Below is a small trained network, with its code and all its weights. Each question gives an input and a target symbol and asks what happens when units are switched off, that is, made to give their printed mean instead of their output.

import numpy as np


def w(rows, s, z=0):
    codes = np.array(rows[::2]) - 128.0
    scale = np.full(codes.shape[1], s)
    scale[-1] = z or s
    return codes * scale


def f(y):
    return np.maximum(y, 0)


def softmax(a):
    e = np.exp(a - a.max(-1, keepdims=True))
    return e / e.sum(-1, keepdims=True)


def log_softmax(a):
    a = a - a.max(-1, keepdims=True)
    return a - np.log(np.exp(a).sum(-1, keepdims=True))


def net(x, mask):
    ids = ['ΞΨζπτω'.index(c) for c in x.split()]
    T = len(ids)
    res = E[ids] + P[:T]
    u = 0
    for l in range(2):
        r = res
        for j in range(2):
            rows = slice(3 * j, 3 * j + 3)
            q, k, v = (r @ M[l][rows].T for M in (Q, K, V))
            z = softmax(np.where(np.tri(T) > 0, q @ k.T / 3**0.5, -1e9)) @ v
            o = O[l][rows]
            res = res + np.where(mask[u + j], z, o[:, -1]) @ o[:, :-1]
        u += 2
        y = f(res @ A[l][:, :-1].T + A[l][:, -1])
        res = res + np.where(mask[u : u + 12], y, B[l][:, -1]) @ B[l][:, :-1]
        u += 12
    return log_softmax(res[-1] @ U[:, :-1].T + U[:, -1])


Q, K, V, O, A, B = {}, {}, {}, {}, {}, {}
E = w([
[95,93,166],'Ξ',
[152,117,205],'Ψ',
[66,91,174],'ζ',
[73,132,58],'π',
[187,255,168],'τ',
[87,134,56],'ω',
],0.0098)
P = w([
[65,135,176],'0',
[253,125,78],'1',
[231,136,123],'2',
[169,103,98],'3',
[178,117,73],'4',
[164,66,109],'5',
[184,113,128],'6',
[152,111,104],'7',
[120,102,30],'8',
[66,101,76],'9',
[125,72,185],'10',
[139,101,219],'11',
],0.0054)
Q[0] = w([
[153,173,135],'0.h1',
[162,108,247],'0.h1',
[144,126,115],'0.h1',
[130,183,111],'0.h2',
[123,135,96],'0.h2',
[120,101,93],'0.h2',
],0.014)
K[0] = w([
[56,26,161],'0.h1',
[7,162,60],'0.h1',
[123,107,152],'0.h1',
[123,151,142],'0.h2',
[2,138,92],'0.h2',
[99,117,98],'0.h2',
],0.0098)
V[0] = w([
[153,193,131],'0.h1',
[127,143,140],'0.h1',
[161,130,255],'0.h1',
[201,180,102],'0.h2',
[164,198,111],'0.h2',
[188,167,96],'0.h2',
],0.0081)
O[0] = w([
[202,208,81,163],'0.h1',
[135,168,130,144],'0.h1',
[123,215,254,255],'0.h1',
[218,119,86,187],'0.h2',
[169,83,160,178],'0.h2',
[179,104,122,164],'0.h2',
],0.0074,0.002)
A[0] = w([
[167,96,137,148],'0.n1',
[169,86,112,208],'0.n2',
[106,100,156,252],'0.n3',
[99,8,90,147],'0.n4',
[105,112,196,222],'0.n5',
[136,129,96,90],'0.n6',
[88,151,147,78],'0.n7',
[182,84,136,131],'0.n8',
[124,84,119,181],'0.n9',
[146,165,155,116],'0.n10',
[121,86,112,162],'0.n11',
[132,141,89,105],'0.n12',
],0.011,0.0041)
B[0] = w([
[110,135,92,177],'0.n1',
[17,186,57,197],'0.n2',
[72,238,89,235],'0.n3',
[226,113,60,169],'0.n4',
[106,251,112,254],'0.n5',
[132,136,166,131],'0.n6',
[66,158,137,139],'0.n7',
[2,151,48,178],'0.n8',
[146,173,67,165],'0.n9',
[185,141,160,188],'0.n10',
[160,136,78,153],'0.n11',
[102,179,137,136],'0.n12',
],0.0055,0.0048)
Q[1] = w([
[159,230,104],'1.h1',
[180,48,136],'1.h1',
[32,255,96],'1.h1',
[230,138,250],'1.h2',
[72,126,43],'1.h2',
[236,150,170],'1.h2',
],0.0072)
K[1] = w([
[68,179,189],'1.h1',
[200,21,57],'1.h1',
[95,223,198],'1.h1',
[254,153,115],'1.h2',
[89,123,113],'1.h2',
[205,150,172],'1.h2',
],0.0086)
V[1] = w([
[255,113,134],'1.h1',
[128,151,199],'1.h1',
[84,92,35],'1.h1',
[94,119,209],'1.h2',
[33,83,109],'1.h2',
[143,124,181],'1.h2',
],0.0092)
O[1] = w([
[51,177,30,1],'1.h1',
[95,93,123,232],'1.h1',
[227,178,124,14],'1.h1',
[121,118,169,124],'1.h2',
[254,156,158,73],'1.h2',
[108,125,124,123],'1.h2',
],0.0077,0.0087)
A[1] = w([
[117,129,161,71],'1.n1',
[104,233,171,206],'1.n2',
[147,123,80,3],'1.n3',
[152,154,121,142],'1.n4',
[48,193,27,129],'1.n5',
[145,209,215,180],'1.n6',
[254,8,194,140],'1.n7',
[158,73,97,25],'1.n8',
[92,171,84,100],'1.n9',
[48,149,67,68],'1.n10',
[197,198,123,170],'1.n11',
[63,126,141,154],'1.n12',
],0.0071,0.0034)
B[1] = w([
[184,107,161,153],'1.n1',
[178,35,113,229],'1.n2',
[42,147,190,132],'1.n3',
[148,128,94,144],'1.n4',
[127,214,239,255],'1.n5',
[182,41,65,228],'1.n6',
[88,240,157,225],'1.n7',
[44,73,253,128],'1.n8',
[153,157,204,179],'1.n9',
[135,186,177,224],'1.n10',
[197,79,6,179],'1.n11',
[128,71,49,244],'1.n12',
],0.004,0.0061)
U = w([
[133,86,122,207],'Ξ',
[108,3,94,183],'Ψ',
[168,148,176,3],'ζ',
[168,128,33,121],'π',
[82,215,110,96],'τ',
[160,131,42,123],'ω',
],0.0057,0.0039)

Each question gives the input, a string of symbols that net reads in full, and the target symbol t.
The units are the heads (3 rows each of Q, K, V and O) and the neurons (one row each of A and B). Each row of codes is followed by its name. A weight is (code - 128) times the scale printed after its matrix; where a second scale follows, it is the last column's (O, A, B and U).
mask holds one flag per unit, layer by layer, with each layer's heads first. A switched-off unit (its flag False) gives its mean, the last column of its rows in O or B, instead of its output. The means were averaged over made-up inputs and are rounded, as every weight is.
A unit's drop is (log p(t) with every unit on - log p(t) with that unit switched off) / (log p(t) with every unit on - log p(t) with every unit switched off).
The circuit of an input: a set's keep is (log p(t) with only the set's units on - log p(t) with every unit switched off) / (log p(t) with every unit on - log p(t) with every unit switched off). Starting from the 12 units with the biggest drops (on a tie, the unit counted first), units are removed one at a time, each time the one whose removal leaves the highest keep (on an exact tie, the one counted first), for as long as the keep stays at least 0.8.
circuit, biggest first: the units of the circuit, biggest drop first
most important unit: the unit with the biggest drop
k most important neurons: the k neurons with the biggest drops, biggest first
top k neurons in layer l: the k neurons of layer l with the biggest drops, biggest first
which heads matter: for each layer, one digit per head in row order, 1 if its drop is at least 0.15 and else 0, layers parted by /
drop of u: that unit's drop, to one decimal
input ζ Ψ ζ, target ζ: most important unit => 1.h1
input τ π ζ τ τ Ψ, target τ: which heads matter => 10 / 10
input π π Ξ π Ξ Ψ ω Ξ τ Ψ π, target π: which heads matter => 10 / 11
input Ξ Ξ Ξ, target ζ: which heads matter => 11 / 11
input π Ψ Ψ π ω Ξ, target π: which heads matter => 10 / 11
input π Ψ π τ Ξ π π ζ ω ζ, target π: circuit, biggest first => (1.h1, 0.h1, 1.h2, 0.n4)
input π π π Ξ, target ω: circuit, biggest first => (0.h1, 1.h1, 0.n4)
input ζ ζ τ Ψ Ξ Ψ τ τ ω, target ζ: circuit, biggest first => (0.h2, 1.h1, 0.h1, 1.h2)
input τ Ψ Ψ Ψ ω, target τ: circuit, biggest first => (1.h1, 0.h1, 1.n5)
input ζ π ζ π Ξ Ξ Ξ, target ζ: which heads matter => 01 / 11
input τ τ ζ, target τ: top 2 neurons in layer 1 => (1.n5, 1.n10)
input ω ζ ω ζ, target ω: 2 most important neurons => (0.n4, 1.n11)
input τ π Ψ, target τ: top 3 neurons in layer 0 => (0.n2, 0.n8, 0.n10)
input ζ π Ψ Ξ τ τ Ξ ζ π, target ζ: most important unit => 0.h2
input π τ ζ Ψ Ψ ω Ψ, target π: drop of 1.h2 => 0.3
input π τ ω Ψ Ψ Ψ, target π: drop of 1.h2 => 0.2
input π τ ω π Ψ Ψ, target ω: drop of 0.h2 => 0.1
input τ Ψ Ψ τ τ ω, target τ: top 2 neurons in layer 1 => (1.n5, 1.n10)
